Here is a tiny trained network, its code and every weight. The questions are about switching its units off for an input and a class, where a switched-off unit gives its printed mean instead of its output.

import numpy as np


def w(rows, s, z=0):
    codes = np.array(rows[::2]) - 128.0
    scale = np.full(codes.shape[1], s)
    scale[-1] = z or s
    return codes * scale


def f(y):
    return y / 2 * (1 + np.tanh(0.7978845608 * (y + 0.044715 * y**3)))


def log_softmax(a):
    a = a - a.max(-1, keepdims=True)
    return a - np.log(np.exp(a).sum(-1, keepdims=True))


def net(x, mask):
    res = np.array(x, float).reshape(1, 4) / 4 @ E
    y = f(res @ A[0][:, :-1].T + A[0][:, -1])
    res = res + np.where(mask, y, B[0][:, -1]) @ B[0][:, :-1]
    return log_softmax(res[-1] @ U[:, :-1].T + U[:, -1])


A, B = {}, {}
E = w([
[41,254,65,228,140,15,19],'x0',
[129,134,121,98,77,75,159],'x1',
[42,37,26,60,48,223,34],'x2',
[150,117,112,153,129,137,110],'x3',
],0.0055)
A[0] = w([
[242,189,199,162,209,68,174,55],'n0',
[201,84,179,27,128,225,199,162],'n1',
[101,95,62,126,112,169,106,2],'n2',
[223,178,188,141,177,72,163,31],'n3',
[189,205,226,203,145,139,172,71],'n4',
[146,58,140,78,141,148,211,33],'n5',
[14,86,63,91,21,206,64,42],'n6',
[225,4,175,103,126,223,238,185],'n7',
[253,66,209,110,60,199,138,101],'n8',
[83,70,63,67,88,161,42,8],'n9',
[236,184,254,191,165,59,169,33],'n10',
[52,243,99,183,116,77,25,155],'n11',
],0.0048,0.00054)
B[0] = w([
[168,79,45,71,190,192,224,229],'n0',
[5,196,213,243,40,39,60,228],'n1',
[164,125,135,116,155,142,159,151],'n2',
[205,132,82,82,176,195,199,197],'n3',
[134,59,106,49,150,137,191,196],'n4',
[99,129,184,216,93,135,111,171],'n5',
[208,23,67,13,212,231,198,237],'n6',
[18,251,188,216,98,37,24,254],'n7',
[52,178,191,200,84,47,67,198],'n8',
[206,68,68,63,185,179,220,199],'n9',
[210,32,84,31,156,219,220,241],'n10',
[33,218,234,254,70,57,8,233],'n11',
],0.0042,0.0048)
U = w([
[64,207,188,251,63,52,72,253],'0',
[190,56,74,8,162,197,193,3],'1',
],0.011,0.00058)

Each question gives the input, the list of numbers given to net, and the class t.
The units are the neurons (one row each of A and B). Each row of codes is followed by its name. A weight is (code - 128) times the scale printed after its matrix; where a second scale follows, it is the last column's (A, B and U).
mask holds one flag per neuron, in row order. A switched-off neuron (its flag False) gives its mean, the last column of its row in B, instead of its output. The means were averaged over made-up inputs and are rounded, as every weight is.
A unit's drop is (log p(t) with every unit on - log p(t) with that unit switched off) / (log p(t) with every unit on - log p(t) with every unit switched off).
most important unit: the unit with the biggest drop
top k neurons: the k neurons with the biggest drops, biggest first
drop of u: that unit's drop, to one decimal
input [4,8,5,7], class 1: top 3 neurons	n6; n7; n1
input [6,1,-7,-2], class 1: most important unit	n10
input [-7,3,-7,-5], class 0: top 3 neurons	n7; n1; n8
input [0,2,-2,5], class 1: top 2 neurons	n7; n11
input [6,-4,-7,0], class 1: top 2 neurons	n10; n0
input [4,2,5,3], class 1: top 2 neurons	n6; n7
input [-6,-1,6,1], class 0: top 2 neurons	n7; n1
input [-3,0,2,7], class 0: drop of n10	0.1
input [-7,-7,6,-4], class 0: drop of n1	0.2
input [-1,-6,0,-4], class 0: drop of n10	0.8
